Each row of numbers belongs to one of the nodes below and depends on some of the facts about them. Some rows are named. Which node is each other row?

Facts:
Δ: refers to; σ: belongs to class
bagran (Δ drabil) (σ c)
bazigrom (σ a)
begre (Δ gera kozik) (σ c)
bove (Δ keplo) (σ c)
bozer (σ c)
bradraklum (Δ trisivek) (σ b)
bredostal (Δ drabil) (σ a)
brefin (Δ trisivek) (σ a)
brekon (Δ stekege) (σ b)
broplir (Δ vudok) (σ c)
brorim (Δ gregre trisivek) (σ a)
brosto (σ b)
brufas (σ b)
bubren (σ b)
bufir (Δ lakles leskivi pleko) (σ d)
bupato (Δ bubren traklis) (σ a)
debes (Δ komel gera) (σ c)
dedrak (σ a)
dilas (Δ kloskasan) (σ c)
dinen (Δ gregre) (σ a)
diti (Δ skogrus) (σ c)
dogi (Δ bradraklum gregre) (σ d)
dosta (Δ gregre) (σ a)
drabil (Δ drelovu) (σ a)
dranuk (Δ kozik) (σ b)
drekol (Δ fafogru stostak vopus) (σ d)
drelovu (Δ gregre trisivek) (σ c)
dretruk (Δ dedrak) (σ c)
dribam (Δ sisuplis kinun) (σ a)
fafogru (Δ trisivek) (σ c)
fikar (Δ rugrebel) (σ d)
fivum (Δ bove pofli) (σ a)
floru (Δ vopus) (σ a)
flubu (Δ drabil) (σ d)
fuflos (Δ bove tamik trisivek) (σ c)
gelak (Δ trisivek) (σ c)
gera (Δ trisivek bozer) (σ a)
gibon (σ d)
giplel (Δ reski) (σ c)
giplor (σ d)
gitratrak (Δ bradraklum tilomom) (σ b)
gogrokom (σ b)
golas (Δ sisuplis) (σ a)
golil (Δ kozik trisivek) (σ b)
gomes (σ b)
grafli (Δ bubren trisivek) (σ b)
gregre (σ a)
gretrum (Δ kuflanos tilomom) (σ a)
grimosko (Δ trisivek) (σ b)
grisur (Δ ziral) (σ a)
keplo (σ a)
keras (Δ klogel brufas trisivek) (σ b)
kesur (Δ brufas) (σ d)
kidran (σ d)
kinun (σ d)
kladreton (Δ trisivek gomes) (σ a)
klaflar (σ a)
klesom (Δ bozer) (σ a)
klobristum (Δ gera trisivek) (σ b)
klogel (Δ gera) (σ a)
klores (Δ siskul) (σ b)
kloskasan (σ a)
klugrakul (Δ lotros) (σ a)
klutam (σ d)
komel (σ d)
kozik (σ b)
kuflanos (Δ brorim) (σ d)
labuk (Δ brufas) (σ a)
lakles (σ d)
leskivi (Δ trisivek plarezel) (σ a)
levir (Δ dedrak bredostal) (σ c)
liti (Δ grisur) (σ b)
lodrar (Δ bozer) (σ c)
lopupil (Δ grisur) (σ a)
lotros (Δ bazigrom) (σ a)
lura (σ c)
maplo (Δ trisivek) (σ a)
mizadril (Δ brorim) (σ a)
muru (Δ trebrefun bradraklum) (σ c)
nubil (Δ gera) (σ b)
pestesu (Δ bradraklum) (σ a)
plarezel (Δ trisivek keplo) (σ a)
pledaklu (Δ zifu tamik trisivek) (σ c)
pleko (σ c)
pletrar (Δ sisuplis drabil) (σ d)
plobak (Δ giplel) (σ a)
plobrepi (Δ sisuplis giplor) (σ a)
plogom (σ c)
ploskel (σ a)
plosu (Δ gregre) (σ c)
poflam (Δ klogel tamik kinun grisur) (σ b)
pofli (Δ drabil) (σ d)
reski (Δ kozik) (σ a)
riski (Δ gibon gregre) (σ c)
rofle (Δ bradraklum) (σ c)
roploflor (Δ gomes) (σ a)
rugrebel (Δ drabil) (σ a)
rumik (Δ brosto) (σ a)
ruper (Δ zemorim kozik) (σ a)
sani (Δ klutam) (σ a)
siskul (Δ tamik trisivek bozer) (σ a)
sisten (Δ siskul) (σ d)
sisuplis (σ a)
skaski (Δ bagran) (σ a)
skeki (Δ rugrebel) (σ b)
skibostel (Δ leskivi dogi trisivek) (σ a)
skogrus (Δ bradraklum) (σ a)
skoplar (Δ pleko) (σ b)
skosim (Δ teba giplel) (σ a)
skotra (Δ vare kozik) (σ a)
stagom (Δ bradraklum) (σ a)
stekege (Δ kloskasan) (σ a)
stiklum (Δ kuflanos levir) (σ d)
stiskis (Δ plobrepi) (σ a)
stopin (σ a)
stostak (σ a)
stotu (Δ brufas trisivek) (σ a)
sudrugru (Δ brefin) (σ d)
takil (Δ klutam gomes) (σ d)
tamik (σ a)
teba (Δ plarezel) (σ a)
temon (Δ kloskasan) (σ b)
tilomom (Δ zemorim) (σ d)
traklis (σ b)
trebrefun (Δ stopin zeges) (σ b)
trisivek (σ a)
tristes (Δ brekon stostak trisivek truve) (σ c)
trodral (Δ lura) (σ a)
trokon (σ c)
tropun (Δ vopus kidran keplo) (σ c)
trufabru (Δ zere) (σ a)
truve (σ c)
vare (Δ ziral) (σ a)
vatrus (Δ tristes dogi grisur) (σ a)
vedrobrum (σ b)
veflanom (Δ bozer) (σ c)
vifi (Δ pleko) (σ a)
voni (Δ pofli) (σ c)
vopus (Δ gregre keplo) (σ b)
vostar (Δ trisivek) (σ d)
vudok (Δ gregre teba) (σ a)
zalu (σ b)
zedrum (Δ vare) (σ b)
zeges (σ b)
zemorim (Δ drelovu) (σ a)
zere (Δ kozik brorim gomes klaflar) (σ d)
zifu (σ a)
ziral (Δ drabil teba) (σ a)
zoklur (Δ gibon) (σ b)
zopesu (σ c)
zutru (Δ fafogru trisivek) (σ a)

Some rows with their names:
[  2   8  -2  -9  -1   5   3   9   2 -11  10   4  -2  13   6   3  13  -9
 -12  -3   8  -7   9  17  -5   7  -9  15  20  -5] : vostar
[  1  12 -11 -16  12 -10  -2  -1   2  -6  -6   6  -1  -5   2   6   0  -2
  -7 -25   6   8   1  19  20  -5  -8 -13  23   5] : broplir
[-23  68  22 -41 -33  67 -40  -6 -42   0 -52  12  35 -41 -19  -8   6  -3
  -6  83  -7 -36 -68 -27  67   2 -49  57  71 -37] : trodral
[ -2  -4  -3  11  -2  -1  -2  -6   0   4   1  -5  -3   1  -2  -3  -3  -1
   1   7  -2 -18 -17 -11  -7   0   3  -9 -17   4] : ziral
[ -3   9 -16   1   0  -2  -6  -3  -3   1  -1  -7  -7  11   0   2   2  -5
  -4   1  -7 -15 -17  -4   8   1  -2 -14  -5  -1] : fivum
[  1  15 -12 -14  11 -13  -2  -4   2  -8  -5   9  -3  -5   2   6  -1  -2
 -10 -26   3   5   8  27  16  -5  -8  -9  22   4] : lodrar
[  0 -15  11  22  -5   2   0  -8   4   5   6  -1   0 -10  -3  -9 -10   5
   4  12   1 -22 -10 -13 -28   2   8  -1 -31   6] : tamik
[  0 -12  11  19  -6   1   1  -7   1   6   8  -1   0 -12  -3  -8 -10   5
   4  14   2 -19 -10 -10 -31   2   7  -1 -32   4] : trisivek
[ -2  -2  -2   8  -2  -1  -3  -4   1   3   3  -4  -3   2  -3  -4  -4   0
   1   7  -2 -15 -16  -9  -9   1   3  -8 -17   2] : grisur
[  1   9  -9 -16  12 -13  -2  -3   2  -6  -6   8  -2  -6   2   5  -1  -1
  -7 -26   4   6   4  22  17  -4  -8 -10  22   5] : pledaklu
[ -5 -13 -13   4   9  -8  -9  -7   7   4  -9 -11  -5  17  -2  -3   5  -6
   2  -5 -11 -23 -24 -27  34   2   0 -18   3  10] : dribam
[ -2  18 -16  -2  -4  -3  -5  -2  -7  -2   4  -4  -7   7   1   3   0  -4
  -6   4  -6 -10 -14   9  -5   1  -3 -12 -11  -6] : maplo
[  2   2   7 -14  15 -23   2   2   6  -1  -4  11   4 -10  -2  -2  -9   4
   1 -20   8  10  -3  13   5  -3   5   2   8   6] : tristes
[  7  22 -15  25 -20  13   8  10   5 -24 -23  -9   0  -6   2  28  -2 -14
 -25  35  12 -21 -66 -11  -7 -22  26   5 -22  -9] : sani
[  0  14   3   3 -22  30   7   6 -16  42  43   0   5  -4  -3  -6   2   4
  42   6  21  71  44 -18 -30  -2  -6 -38  17   9] : trebrefun
[ -1  18 -15   5  -8   3  -2   1  -5  -6  -1  -5  -6   4   1   8   0  -6
 -10  10  -2 -13 -26   4  -6  -4   2  -9 -13  -6] : kladreton
[  2  -6  10   1 -17   0   3  -2   7   1  -2   2   3  -3   2   2   3   3
  14   1 -10  23  27 -12   2  -2   9   6   5   7] : zalu
[ -2  17 -18   1  -5   1  -5  -2  -6  -3   1  -6  -7   7   1   6   1  -5
  -8   5  -5 -12 -19   3  -1  -2  -1 -12  -9  -5] : plobak

Name these rows:
No name comes twice in this set of rows, the named rows included.
[ -2  18 -15  -5  -1  -6  -5   1  -7   2   4  -5  -6  10   0   2   0  -4
  -1   3  -5  -6 -19   3  -2   2   0 -11 -10  -6] : vatrus
[  7 -16  23  24 -27   9  12  -2  15  -6 -10   3   9 -20   0   6  -3   3
   9  19   1  13  12 -21 -17 -11  24  19 -11   9] : gomes
[  1  20 -16  11 -11   5   1   3  -2 -12  -7  -6  -4   2   1  14   0  -8
 -14  18   2 -15 -37  -1  -6 -10   9  -5 -14  -7] : roploflor
[ -2   4   5  21  -8  35   5   3 -23  52  57  -5   3 -11 -10 -17 -11   6
  37  18  37  34   3 -25 -60   1  -8 -51 -17   9] : stopin
[  3  -8  10   4   0  12   6   9   6  -1  14   4   2   5   2  -3   8  -6
  -3   4  18  -6   8   2 -15   6  -5  12  14   2] : tilomom
[  2 -13  12  29 -11   7   5  -6   6   2   1  -3   2 -14  -4  -3 -10   2
  -1  22   8 -23 -22 -16 -29  -5  15   2 -34   6] : klaflar
[ -2  15 -15  -6  -3   0  -5   1  -9  -1   5  -6  -7   7   1   4   0  -3
  -2   2  -6  -6 -17   7  -7   2  -5 -13 -13  -7] : skibostel
[ -7  29 -15  23 -18 -25 -10 -40  -2 -13  11  18 -17   2   7 -13  -7   1
 -28  -4 -26 -46  53  55 -35   8  -6  11 -16  -8] : bupato
[ -2  17 -18   2  -3   3  -4  -2  -7   3   5  -6  -6  10   0   4   1  -6
  -3   5  -1  -8 -18  -1  -1  -1  -3 -18  -6  -4] : gretrum
[  4  -8  12  10  -5  14   9   8   9 -11   5   4   3   1   3   2   7  -7
 -11   9  17 -14  -1   1 -17   1   2  22   8   1] : zere
[  4 -23  25  16  -3  14  10   5  11  -1  14   6   5  -6   0  -8   3  -1
  -2  10  20 -14  10  -5 -30   6   2  22   0   7] : gibon
[  2  -2   4  -7  11 -11   1  -3   6  -2  -4  10   2 -15  -1   0  -7   3
  -2 -21   9   4   4  14   4  -4  -2  -4   9   9] : fafogru

The same nodes again, as new rows of numbers:
Named rows:
[-10  10  -7   1 -10   4   2  21  -4   0 -24   2  -1 -30   0   4  -1 -31
  10 -19   0  -3  10   0  17  -5  -6 -13  -5   8  19  10  -2   1 -23   8
   9   1  -2  11  -8   2   6] : skaski
[  0  -8  11  -2  11  10  -6  -1  -4 -10  18 -15   7 -16  -3  -6  -4 -23
 -15   0  21 -45   7   0 -35   7   8   2  -4 -12  -4   0   2  11  12  -3
   5 -22  14  -8 -13   4   5] : tristes
[ 14   2  21  21   2  -7 -10  -4  -2 -16   3  11   5  -7   5  -6 -12  24
   1   0  -2   6  10   7  17  -7  -5   2   4   1  23  -8  -3  -5   0  15
   3  -9  -8   0 -17  -7 -14] : stotu
[-14  -1  -2 -19  -1   1  -5  15  -4   1 -13  -8   3 -24  -2  -5 -20 -24
  10   7  10   3  -7  -8 -38  10  -4   8  -7  -9  25   0  -8  17  15  -4
  -6  16   7  -5 -12   9  15] : dretruk
[  6   3   0  14  -1   4   6  -3  -3  -9  13  -4   1   7   2  10  -6   7
  -5   4 -11  24  -1   2  11  -5 -15  -9   3  -1  -2  16   4 -20  -9  -4
  -8  -7  -6  -1  15   2  -7] : zemorim
[ -6   1  19  12  -3  -4  -5   1   9  -3 -26  16  -3 -15  10  -2  -3   8
   2   3  -9  24 -14  -2  -7 -12 -14   1   3  12  40 -15   3   8   3  21
 -17   9 -11  -7 -10  -8   0] : roploflor
[  3  -3  -1  14   1  11   2   5  -2  -9  18  -7   4  16   2   0  -4  -5
   0 -11  -3   8   8   4 -34 -12  -6 -13   1  14  13   9  -2  -3 -17  16
 -19  -9  -7  -8   0   1   4] : vudok
[  3  11 -13 -12   1  -2   3  14  -6  12  24  -8   2  11  -6  -7   3  -2
   8 -16  15 -13  11   6  14   8  14  -5  -6   6 -22  -3 -12  -5   1   0
  13   3 -12   1  -2   1  14] : liti
[  3   4   1  -4   5 -12  -1   9  -5   3   7  -8  -4   4  -1  -9   2  -9
   7 -10  18 -51   2   9  38  -4  13   3  -7 -10 -15 -22   6  -6  13   5
  30 -19 -26 -17  -1  -9  -5] : keras
[ -2   5  12 -11   8  -9  -8   0  -2  -4  -8   2   3 -33   5 -11   1 -20
  -9   6  13 -40  11  -4 -13  11   4   8  -8 -22   5  -4   3   8  17   2
   3 -10  14  -2 -20  10   1] : debes
[  1   4  -7 -10  -2   9   5  -6  -8  -5  16   1   4 -18  -7   7   1 -24
 -16   7   6   3  -6  -5 -17  14   0   4   5 -11 -15  14   4   1  16 -18
  -8 -10  18  -3  12  10   7] : giplel
[ -1   6  -3 -11   6 -14   1   5  -4   8  -5   5  -4  17   2  -1   7 -20
   9  -6  17 -54   6   9  32   3  14   3  -6  -7 -14 -21   6  -6  10   3
  32  -8 -18  -5   8  -5  -4] : klores
[  2  -7  13  -3   6  14  -5   2  -3  -9  16 -16   6 -18   1 -10  -2 -28
 -11  -2  16 -41  -1  -1 -21   6   9   4  -2  -7  -3  -2   2  20  12  -1
  -5 -23  14 -17 -12   3   9] : muru
[ -7   9  -8 -18   1 -12   0  16   0  23  -7   0  -8  17  -2  -6 -13  -2
  15  -6   8  16  -7   0  26   1   1   0  -8   5  17 -15 -10  -1  10   3
 -11  18 -24  -7  -5   9   8] : zedrum
[  2 -12  -1  -3   5  15  -7   6  -5  -4  16 -27   3   0  -7  -8 -21 -12
  -5   4  25  31   7  -4 -32   8  -2   5  -3 -10   6   5  -8   7   7   3
 -23  -5   7 -19 -13  11   5] : broplir
[-14 -12 -10  -3   6   2   3 -14   3  -7 -11  -2  -9  31  -1   9  27  -1
   2   0  -3 -31 -10  -4  17   4  17   4   2  -4 -20  -2  10   1  -4 -24
  36   3  17   8  11  -9  -5] : komel
[ 10  -4  -2   3  -3 -11  -1 -13   7   0 -23  14  -3   2   8   7  12   6
  -4  14 -18 -12   7   0  -5  -4 -15   0  -2  -6  14   0  -7  -6  -5   8
   0   3   1  26   7   3  -6] : zifu
[ 10   8  -3 -10  -7  -5   1  -4   0  21  15  17   6  14  -9  -4  -1  12
   5  -1   7  26  -4   2  -3  12  10  11   4   4 -27  -9  -7   3  16   7
 -10  15 -15  -3   3  -6   4] : gogrokom

Name these rows:
No name comes twice in this set of rows, the named rows included.
[  5  -9  -7 -23   2 -13   3 -20   5   4 -20   8   3   4   4   9  26  -9
 -16  36   4 -45  13  -9 -48  17  -7  11  -3 -23 -11  -1  -2  -1  11 -13
   3   5  19  32  22  18  -1] : bozer
[-12   5   6 -20   9 -28 -11  16  -5  14 -19   4  -4  -1  -1  -9 -12  11
  19  -6  16 -29   7   4  43   3   4   5 -10  -7  13 -22 -11  -6  17   6
  23   7 -20  -8 -20  -2   3] : poflam
[ 12 -12 -13  13   9  -8  12 -35  17   0  -3  10  -3  63  11  21  36  15
 -18  39 -13 -28  16   3 -64 -10 -16  -4   5  -3 -12   7  -5 -22 -13   9
  -7   1   7  42  53  15  -7] : trisivek

The same nodes again, as new rows of numbers:
Some nodes and their rows:
[ 32  12   8   1   7  26 -10   7   8 -15  -4 -20  -7  -1   4] : klesom
[ 20  -4 -12 -31 -15  13 -12  12 -41 -13  33 -12  51 -39  -4] : gregre
[ 27   3  14  -4   3  23  -9   8  11 -19   3 -20  -3 -10   6] : gretrum
[ 40  18  -1  30  -8   5   7  38 -10  14  12 -22 -16  -2   6] : stotu
[ 28  10  10  -8  -1  26  -5  12   6 -13   6 -18   4 -11   3] : mizadril
[ 29   7  12  -4   7  25 -12   5  10 -20   0 -20  -3  -7   5] : stekege
[ 31   6  11   3   9  21 -13   2   8 -18   6 -20   0 -13   4] : dribam
[ 31  26   9 -21   8  46  -7   7  17 -19 -23 -18 -13  16   1] : reski
[  7  -6  -6  36  -6   4   5 -37 -33 -30 -14   0  22   4 -11] : gogrokom
[  1  -6  16  28 -18   9  22 -25  -5 -31 -16  -3  10   4  -9] : trebrefun
[  6   2   5   0  -9 -12  -7 -28  31   3  12  -9   6  19 -26] : levir
[-16 -50  26   2 -28 -45  -9  -7  33 -19  19 -24 -19  19   2] : rofle
[ 10   1 -21   4   3 -18 -26 -36  -3   1   4  -9   9  31 -25] : bozer
[  8  -6 -17   5   0 -23 -26 -36  -4  -1  13  -9  16  22 -24] : zopesu
[-23  -2  -9   5  21  11  16 -14   4   5  -7 -13 -15 -14 -12] : kesur
[-20  -9 -29   9  32   2  -5 -30 -25   0  -4 -11  -3 -17 -12] : komel
[-20  -9 -28  10  34   2  -6 -30 -23  -1  -4 -12  -3 -18 -11] : kinun
[-10   6  11  37  35   9  20 -39  41  16  21  -7  -2 -56 -24] : flubu

Rows to name:
No name comes twice in this set of rows, the named rows included.
[  9  10  -7  21  -4  24   7 -37 -25 -33 -35   1  12  24 -15] : kozik
[ 17   7  11 -37 -25  27   8  22  -5  -9  28 -13  39 -38  -7] : vudok
[ -6  -1   0 -35 -37 -10   5 -10   8   8  29  -5  38   1 -33] : riski
[ 44  16  30  39  16  17  -1 -16  44   2  40 -13  18 -59 -11] : drabil
[  1 -10   8  -4 -14 -19  -7 -21  27  -2  12 -13   0  22 -20] : diti
[ 43  21  -5  39 -13  -1  15  49 -14  26  16 -23 -21  -1   7] : maplo
[  6  14  -8  -1 -49 -26  28  20  -1  44  44  -7  27   0 -35] : drelovu
[ 40  21  -3  26 -12   6  12  42 -13  21  15 -21 -10  -6   4] : plarezel
[ -5 -33  23  71 -49 -39  47  34 -17  -6   3 -19 -32  11  17] : bradraklum
[  7   3   7   3 -10 -13  -6 -27  32   5  13 -10   6  16 -27] : voni
[ 14  20   3  52 -29   6  46   9 -15   5 -18  -5 -10  21 -12] : klobristum
[ -9  -1   1 -42 -45 -10  11  -4   5  11  35  -4  47  -4 -35] : plosu
[-10   2  12 -14 -48  20  44  -6 -22 -19   6   5  54 -21 -24] : vopus
[-25   0  -9  -2  15  12  19 -11   3   8  -4 -12 -11 -19 -14] : drekol
[ 40  22  -1  24  -4  12   6  34  -5  11   3 -23 -20   5   6] : siskul

